Below are the code and all the weights of a small trained network. Each question names an input and a class and asks about switching units off, where a switched-off unit gives its printed mean instead of its output.

import numpy as np


def w(rows, s, z=0):
    codes = np.array(rows[::2]) - 128.0
    scale = np.full(codes.shape[1], s)
    scale[-1] = z or s
    return codes * scale


def norm(h):
    return h / np.sqrt((h * h).mean(-1, keepdims=True) + 1e-5)


def f(y):
    return y / 2 * (1 + np.tanh(0.7978845608 * (y + 0.044715 * y**3)))


def log_softmax(a):
    a = a - a.max(-1, keepdims=True)
    return a - np.log(np.exp(a).sum(-1, keepdims=True))


def net(x, mask):
    res = np.array(x, float).reshape(1, 8) / 4 @ E
    u = 0
    for l in range(3):
        y = f(norm(res) @ A[l][:, :-1].T + A[l][:, -1])
        res = res + np.where(mask[u : u + 3], y, B[l][:, -1]) @ B[l][:, :-1]
        u += 3
    return log_softmax(norm(res)[-1] @ U[:, :-1].T + U[:, -1])


A, B = {}, {}
E = w([
[1,44,197,93,158,139,103,112,141],'x0',
[152,132,173,130,201,191,123,85,152],'x1',
[150,76,179,132,190,91,65,138,143],'x2',
[86,70,40,42,111,125,82,165,131],'x3',
[103,142,190,45,181,44,90,103,149],'x4',
[60,54,231,184,76,134,76,173,196],'x5',
[154,79,176,122,45,61,181,104,33],'x6',
[169,99,163,116,143,135,80,13,92],'x7',
],0.0069)
A[0] = w([
[48,100,102,180,82,198,133,214,161,11],'L0N0',
[131,159,7,111,133,65,206,249,112,89],'L0N1',
[122,111,165,168,206,118,254,73,39,187],'L0N2',
],0.0065,0.0012)
B[0] = w([
[155,197,206,90,94,192,56,205,233,197],'L0N0',
[174,150,12,168,29,64,146,151,65,255],'L0N1',
[94,184,73,148,18,162,74,169,90,190],'L0N2',
],0.011,0.0051)
A[1] = w([
[84,143,115,97,124,2,46,79,119,167],'L1N0',
[138,179,176,60,169,93,107,164,118,109],'L1N1',
[95,5,128,108,191,59,97,114,93,5],'L1N2',
],0.0072,0.0024)
B[1] = w([
[75,114,171,69,137,167,59,201,123,252],'L1N0',
[149,104,152,152,103,220,100,52,91,150],'L1N1',
[2,108,93,162,170,150,133,55,97,182],'L1N2',
],0.014,0.0037)
A[2] = w([
[138,255,123,108,119,173,108,3,84,228],'L2N0',
[154,150,162,111,112,161,30,177,140,239],'L2N1',
[205,157,173,199,63,81,147,108,57,252],'L2N2',
],0.008,0.0025)
B[2] = w([
[200,65,122,91,128,217,192,244,188,217],'L2N0',
[104,112,140,129,53,39,160,245,140,254],'L2N1',
[116,217,66,181,87,207,99,114,97,248],'L2N2',
],0.011,0.0066)
U = w([
[101,98,155,102,39,140,129,204,159,233],'0',
[199,98,129,106,195,169,188,112,149,1],'1',
[129,172,125,232,148,73,155,69,140,38],'2',
[173,226,6,195,13,142,194,117,69,185],'3',
[21,55,141,118,155,118,89,57,54,119],'4',
],0.011,0.0042)

Each question gives the input, the list of numbers given to net, and the class t.
The units are the neurons (one row each of A and B). Each row of codes is followed by its name. A weight is (code - 128) times the scale printed after its matrix; where a second scale follows, it is the last column's (A, B and U).
mask holds one flag per neuron, layer by layer. A switched-off neuron (its flag False) gives its mean, the last column of its row in B, instead of its output. The means were averaged over made-up inputs and are rounded, as every weight is.
A unit's drop is (log p(t) with every unit on - log p(t) with that unit switched off) / (log p(t) with every unit on - log p(t) with every unit switched off).
The circuit of an input: a set's keep is (log p(t) with only the set's units on - log p(t) with every unit switched off) / (log p(t) with every unit on - log p(t) with every unit switched off). Starting from all 9 units, units are removed one at a time, each time the one whose removal leaves the highest keep (on an exact tie, the one counted first), for as long as the keep stays at least 0.8.
circuit, biggest first: the units of the circuit, biggest drop first
most important unit: the unit with the biggest drop
top k neurons: the k neurons with the biggest drops, biggest first
top k neurons in layer l: the k neurons of layer l with the biggest drops, biggest first
drop of u: that unit's drop, to one decimal
input [0,1,-8,-8,2,-1,-6,-3], class 0: most important unit => L2N0
input [3,-5,5,-6,2,-1,-5,7], class 4: top 3 neurons => L0N0; L1N2; L1N0
input [4,8,-8,-6,-6,0,-2,-4], class 0: top 3 neurons => L0N1; L0N0; L2N2
input [-3,-2,8,1,5,1,-4,3], class 4: top 2 neurons in layer 0 => L0N0; L0N2
input [5,1,5,-7,-2,2,2,-3], class 3: circuit, biggest first => L1N0; L2N2
input [0,6,-2,6,6,0,-1,4], class 4: top 3 neurons => L0N0; L1N2; L0N2
input [-3,0,-3,-6,-8,8,-4,3], class 0: top 2 neurons => L0N0; L0N1
input [-3,0,8,4,5,8,-4,4], class 4: circuit, biggest first => L1N2; L0N0
input [-7,7,1,5,2,-7,-2,6], class 1: circuit, biggest first => L0N1; L2N2
input [8,4,6,-1,-3,-5,0,1], class 4: top 2 neurons => L0N0; L0N1
input [4,4,-1,2,0,-5,-6,6], class 1: top 2 neurons in layer 0 => L0N0; L0N1
input [-1,6,-3,5,3,2,-1,8], class 4: circuit, biggest first => L0N0; L1N2; L0N2
input [2,-5,6,-5,4,-2,-5,7], class 4: circuit, biggest first => L0N0; L1N2
input [7,-6,7,2,7,6,-1,1], class 4: circuit, biggest first => L1N2
input [-6,7,-2,-2,1,6,-5,6], class 1: top 2 neurons => L1N0; L0N1
input [-2,1,-4,3,5,-3,8,8], class 0: top 2 neurons => L1N0; L0N1
input [-4,1,4,-5,2,8,5,-5], class 3: top 4 neurons => L1N0; L2N2; L2N0; L0N0
input [1,-7,5,-7,8,-8,-7,-4], class 0: top 2 neurons => L1N0; L2N2
input [-7,-3,1,6,5,-2,-7,5], class 0: top 2 neurons in layer 2 => L2N2; L2N1
input [-2,-8,-5,0,6,-3,-3,6], class 0: most important unit => L1N0
input [8,5,3,-3,0,4,8,7], class 4: top 2 neurons => L0N0; L1N2
input [6,-8,-2,0,6,1,3,2], class 4: drop of L1N2 => 0.3
input [-1,-5,3,2,8,1,1,4], class 4: drop of L1N2 => 0.3
input [7,-2,4,4,4,7,4,-2], class 4: drop of L1N0 => 0.0
